Here is a tiny trained network, its code and every weight. The questions are about switching its units off for an input and a class, where a switched-off unit gives its printed mean instead of its output.

import numpy as np


def w(rows, s, z=0):
    codes = np.array(rows[::2]) - 128.0
    scale = np.full(codes.shape[1], s)
    scale[-1] = z or s
    return codes * scale


def norm(h):
    return h / np.sqrt((h * h).mean(-1, keepdims=True) + 1e-5)


def f(y):
    return np.maximum(y, 0)


def log_softmax(a):
    a = a - a.max(-1, keepdims=True)
    return a - np.log(np.exp(a).sum(-1, keepdims=True))


def net(x, mask):
    res = np.array(x, float).reshape(1, 3) / 4 @ E
    u = 0
    for l in range(4):
        y = f(norm(res) @ A[l][:, :-1].T + A[l][:, -1])
        res = res + np.where(mask[u : u + 10], y, B[l][:, -1]) @ B[l][:, :-1]
        u += 10
    return log_softmax(norm(res)[-1] @ U[:, :-1].T + U[:, -1])


A, B = {}, {}
E = w([
[170,73,121,116,217,174,180],'x0',
[216,92,130,131,117,143,97],'x1',
[101,194,119,125,185,251,134],'x2',
],0.011)
A[0] = w([
[110,144,129,129,100,132,108,49],'L0N1',
[74,132,126,125,180,144,171,153],'L0N2',
[152,117,130,124,141,135,131,51],'L0N3',
[95,90,128,127,107,2,148,203],'L0N4',
[173,108,128,135,153,141,129,2],'L0N5',
[52,135,131,129,182,161,157,79],'L0N6',
[178,93,132,127,162,150,142,69],'L0N7',
[92,160,130,128,77,119,108,89],'L0N8',
[137,110,134,131,162,123,150,99],'L0N9',
[84,154,130,130,112,124,127,89],'L0N10',
],0.032,0.0036)
B[0] = w([
[79,94,126,145,78,125,110,151],'L0N1',
[81,154,153,139,240,202,160,199],'L0N2',
[123,113,92,103,135,109,150,148],'L0N3',
[199,202,219,252,150,61,201,253],'L0N4',
[114,83,89,66,144,89,159,166],'L0N5',
[163,209,132,193,179,239,98,208],'L0N6',
[122,105,25,57,165,75,158,187],'L0N7',
[64,146,99,120,66,94,81,178],'L0N8',
[60,121,65,122,72,74,102,160],'L0N9',
[62,151,58,89,139,75,126,165],'L0N10',
],0.029,0.027)
A[1] = w([
[205,91,190,147,80,114,117,4],'L1N1',
[171,82,71,17,112,119,129,144],'L1N2',
[129,118,131,98,120,141,131,140],'L1N3',
[120,104,164,117,127,150,160,38],'L1N4',
[185,88,219,113,46,47,130,51],'L1N5',
[95,14,33,30,130,79,142,60],'L1N6',
[136,84,148,50,120,251,89,56],'L1N7',
[38,125,80,62,9,106,26,165],'L1N8',
[111,121,159,94,149,151,109,98],'L1N9',
[128,117,152,102,136,126,130,76],'L1N10',
],0.024,0.0027)
B[1] = w([
[128,51,121,143,104,141,174,164],'L1N1',
[141,161,68,67,157,56,166,198],'L1N2',
[112,128,106,135,128,129,139,135],'L1N3',
[111,123,121,147,128,141,145,128],'L1N4',
[172,2,167,150,116,151,186,198],'L1N5',
[100,128,80,33,149,79,197,248],'L1N6',
[168,38,97,146,104,162,95,154],'L1N7',
[29,121,175,127,103,108,10,191],'L1N8',
[156,93,140,120,154,113,103,142],'L1N9',
[134,122,113,138,126,120,122,128],'L1N10',
],0.043,0.018)
A[2] = w([
[133,143,136,99,116,134,136,15],'L2N1',
[199,104,156,131,43,56,157,56],'L2N2',
[50,122,94,84,111,97,124,141],'L2N3',
[159,116,158,98,126,121,94,79],'L2N4',
[112,154,97,131,67,104,77,170],'L2N5',
[141,101,73,89,72,120,123,84],'L2N6',
[120,155,118,115,75,99,61,125],'L2N7',
[98,156,105,126,58,103,74,109],'L2N8',
[109,78,78,69,77,111,130,40],'L2N9',
[116,109,110,61,123,253,112,4],'L2N10',
],0.028,0.0021)
B[2] = w([
[145,149,115,142,148,105,119,135],'L2N1',
[177,3,177,117,89,201,188,248],'L2N2',
[121,109,101,96,47,79,107,219],'L2N3',
[88,171,131,105,92,163,146,130],'L2N4',
[143,83,177,109,155,89,84,156],'L2N5',
[137,156,102,80,107,138,142,165],'L2N6',
[72,78,180,152,126,133,106,155],'L2N7',
[170,87,189,111,149,75,55,161],'L2N8',
[79,165,91,74,124,152,171,190],'L2N9',
[190,20,66,147,125,140,90,199],'L2N10',
],0.03,0.017)
A[3] = w([
[183,179,124,128,113,104,98,136],'L3N1',
[147,190,145,116,111,170,143,40],'L3N2',
[107,219,111,112,146,133,177,62],'L3N3',
[154,208,121,102,66,155,116,75],'L3N4',
[105,150,129,112,55,129,116,63],'L3N5',
[104,134,155,60,155,173,105,68],'L3N6',
[108,182,114,91,14,153,126,125],'L3N7',
[122,188,148,58,112,253,120,111],'L3N8',
[127,244,134,133,138,149,148,3],'L3N9',
[197,188,120,107,77,126,102,45],'L3N10',
],0.029,0.0039)
B[3] = w([
[94,130,130,102,137,164,148,136],'L3N1',
[129,154,108,127,132,85,117,152],'L3N2',
[129,202,167,61,75,133,100,254],'L3N3',
[164,131,130,138,129,106,123,130],'L3N4',
[133,137,149,98,73,198,121,160],'L3N5',
[190,124,122,85,3,165,128,206],'L3N6',
[158,125,133,96,83,184,136,176],'L3N7',
[185,70,81,135,82,123,128,220],'L3N8',
[105,203,160,103,124,107,115,196],'L3N9',
[131,100,118,123,176,120,126,128],'L3N10',
],0.037,0.0078)
U = w([
[127,249,169,173,169,143,135,5],'0',
[174,66,194,193,106,94,203,188],'1',
[155,107,51,155,182,238,78,168],'2',
[106,120,46,31,141,78,169,146],'3',
[56,83,166,122,95,107,22,171],'4',
],0.017,0.0024)

Each question gives the input, the list of numbers given to net, and the class t.
The units are the neurons (one row each of A and B). Each row of codes is followed by its name. A weight is (code - 128) times the scale printed after its matrix; where a second scale follows, it is the last column's (A, B and U).
mask holds one flag per neuron, layer by layer. A switched-off neuron (its flag False) gives its mean, the last column of its row in B, instead of its output. The means were averaged over made-up inputs and are rounded, as every weight is.
A unit's drop is (log p(t) with every unit on - log p(t) with that unit switched off) / (log p(t) with every unit on - log p(t) with every unit switched off).
The circuit of an input: a set's keep is (log p(t) with only the set's units on - log p(t) with every unit switched off) / (log p(t) with every unit on - log p(t) with every unit switched off). Starting from the 12 units with the biggest drops (on a tie, the unit counted first), units are removed one at a time, each time the one whose removal leaves the highest keep (on an exact tie, the one counted first), for as long as the keep stays at least 0.8.
circuit, biggest first: the units of the circuit, biggest drop first
most important unit: the unit with the biggest drop
top k neurons: the k neurons with the biggest drops, biggest first
k most important neurons of layer l: the k neurons of layer l with the biggest drops, biggest first
drop of u: that unit's drop, to one decimal
input [-7,8,5], class 4: most important unit	L0N4
input [-7,-8,8], class 4: 4 most important neurons of layer 0	(L0N8; L0N10; L0N4; L0N1)
input [7,1,6], class 2: circuit, biggest first	(L0N6; L1N6)
input [-5,8,5], class 4: top 3 neurons	(L0N4; L1N8; L0N7)
input [2,-1,1], class 2: top 2 neurons	(L0N4; L0N6)
input [-6,-5,8], class 4: top 4 neurons	(L0N8; L0N10; L0N4; L0N1)
input [-4,1,8], class 2: top 2 neurons	(L0N4; L0N6)
input [7,2,8], class 2: top 3 neurons	(L0N6; L0N4; L0N2)
input [-4,-5,1], class 4: top 2 neurons	(L0N8; L0N10)
input [6,1,-6], class 1: 2 most important neurons of layer 0	(L0N4; L0N10)
input [-8,-6,-1], class 4: top 4 neurons	(L0N8; L0N10; L1N8; L0N1)
input [6,1,6], class 2: 2 most important neurons of layer 0	(L0N6; L0N4)
input [-7,8,0], class 4: top 2 neurons	(L0N4; L1N8)
input [-3,-1,-3], class 1: circuit, biggest first	(L0N4)
input [6,-8,8], class 2: drop of L0N4	0.5
input [-7,-7,-7], class 1: drop of L0N4	1.9
input [-8,2,5], class 4: drop of L1N8	0.1
input [4,-4,4], class 2: drop of L0N4	0.5
